Below is a small trained network, with its code and all its weights. Each question gives an input and a class and asks what happens when units are switched off, that is, made to give their printed mean instead of their output.

import numpy as np


def w(rows, s, z=0):
    codes = np.array(rows[::2]) - 128.0
    scale = np.full(codes.shape[1], s)
    scale[-1] = z or s
    return codes * scale


def norm(h):
    return h / np.sqrt((h * h).mean(-1, keepdims=True) + 1e-5)


def f(y):
    return y / 2 * (1 + np.tanh(0.7978845608 * (y + 0.044715 * y**3)))


def log_softmax(a):
    a = a - a.max(-1, keepdims=True)
    return a - np.log(np.exp(a).sum(-1, keepdims=True))


def net(x, mask):
    res = np.array(x, float).reshape(1, 3) / 4 @ E
    u = 0
    for l in range(3):
        y = f(norm(res) @ A[l][:, :-1].T + A[l][:, -1])
        res = res + np.where(mask[u : u + 3], y, B[l][:, -1]) @ B[l][:, :-1]
        u += 3
    return log_softmax(norm(res)[-1] @ U[:, :-1].T + U[:, -1])


A, B = {}, {}
E = w([
[90,95,2],'x0',
[203,198,53],'x1',
[203,74,89],'x2',
],0.0057)
A[0] = w([
[108,251,117,62],'0.n1',
[154,142,117,227],'0.n2',
[155,111,181,5],'0.n3',
],0.02,0.0031)
B[0] = w([
[120,174,174,254],'0.n1',
[173,160,124,184],'0.n2',
[122,94,252,172],'0.n3',
],0.018,0.0058)
A[1] = w([
[128,122,147,35],'1.n1',
[152,11,135,4],'1.n2',
[223,134,215,69],'1.n3',
],0.012,0.0038)
B[1] = w([
[180,131,245,108],'1.n1',
[46,254,119,153],'1.n2',
[171,13,59,253],'1.n3',
],0.0099,0.0045)
A[2] = w([
[88,170,100,133],'2.n1',
[58,78,134,108],'2.n2',
[145,74,253,1],'2.n3',
],0.011,0.0066)
B[2] = w([
[49,100,162,202],'2.n1',
[213,27,166,199],'2.n2',
[197,78,254,252],'2.n3',
],0.0076,0.0028)
U = w([
[149,66,236,203],'0',
[247,190,89,121],'1',
[95,236,181,172],'2',
[38,4,119,110],'3',
[126,113,118,8],'4',
[192,46,107,115],'5',
[107,136,4,134],'6',
[42,141,112,106],'7',
],0.028,0.011)

Each question gives the input, the list of numbers given to net, and the class t.
The units are the neurons (one row each of A and B). Each row of codes is followed by its name. A weight is (code - 128) times the scale printed after its matrix; where a second scale follows, it is the last column's (A, B and U).
mask holds one flag per neuron, layer by layer. A switched-off neuron (its flag False) gives its mean, the last column of its row in B, instead of its output. The means were averaged over made-up inputs and are rounded, as every weight is.
A unit's drop is (log p(t) with every unit on - log p(t) with that unit switched off) / (log p(t) with every unit on - log p(t) with every unit switched off).
The circuit of an input: a set's keep is (log p(t) with only the set's units on - log p(t) with every unit switched off) / (log p(t) with every unit on - log p(t) with every unit switched off). Starting from all 9 units, units are removed one at a time, each time the one whose removal leaves the highest keep (on an exact tie, the one counted first), for as long as the keep stays at least 0.8.
units of the circuit, in order: the units of the circuit, biggest drop first
k most important neurons: the k neurons with the biggest drops, biggest first
k most important neurons of layer l: the k neurons of layer l with the biggest drops, biggest first
drop of u: that unit's drop, to one decimal
input [2,-7,-4], class 3: 4 most important neurons : 0.n1; 0.n3; 2.n3; 0.n2
input [5,-6,8], class 7: 2 most important neurons : 1.n2; 1.n3
input [5,4,0], class 6: units of the circuit, in order : 0.n3
input [1,-5,4], class 7: units of the circuit, in order : 0.n1; 1.n2
input [1,-5,-1], class 3: 2 most important neurons : 0.n1; 0.n3
input [4,-7,2], class 3: 4 most important neurons : 0.n2; 2.n2; 0.n3; 0.n1
input [3,-7,-5], class 3: 2 most important neurons : 0.n3; 0.n1
input [-6,6,8], class 5: 2 most important neurons : 1.n3; 0.n1
input [7,6,-3], class 2: 2 most important neurons : 1.n3; 0.n1
input [8,-5,5], class 6: 4 most important neurons : 0.n3; 0.n1; 2.n3; 1.n2
input [6,5,5], class 6: units of the circuit, in order : 0.n3; 2.n3
input [3,1,5], class 6: 2 most important neurons of layer 2 : 2.n3; 2.n2
input [-1,4,0], class 1: 2 most important neurons : 0.n2; 1.n3
input [-1,2,-2], class 2: units of the circuit, in order : 0.n1
input [1,-6,0], class 3: 3 most important neurons : 0.n1; 1.n2; 0.n3
input [1,-6,-4], class 3: 2 most important neurons : 0.n1; 0.n3
input [2,-7,-3], class 3: 4 most important neurons : 0.n1; 0.n3; 2.n3; 0.n2
input [-8,7,7], class 5: 2 most important neurons of layer 1 : 1.n3; 1.n2
input [-3,3,-2], class 2: 2 most important neurons : 0.n1; 2.n2
input [6,-1,2], class 6: units of the circuit, in order : 0.n3
input [1,1,5], class 1: 2 most important neurons of layer 0 : 0.n3; 0.n2
input [-2,2,7], class 5: 2 most important neurons of layer 1 : 1.n3; 1.n2
input [5,-4,-5], class 3: drop of 0.n3 : 0.1
input [4,2,-2], class 2: drop of 1.n3 : 0.3
input [-2,0,-4], class 2: drop of 2.n2 : 0.5
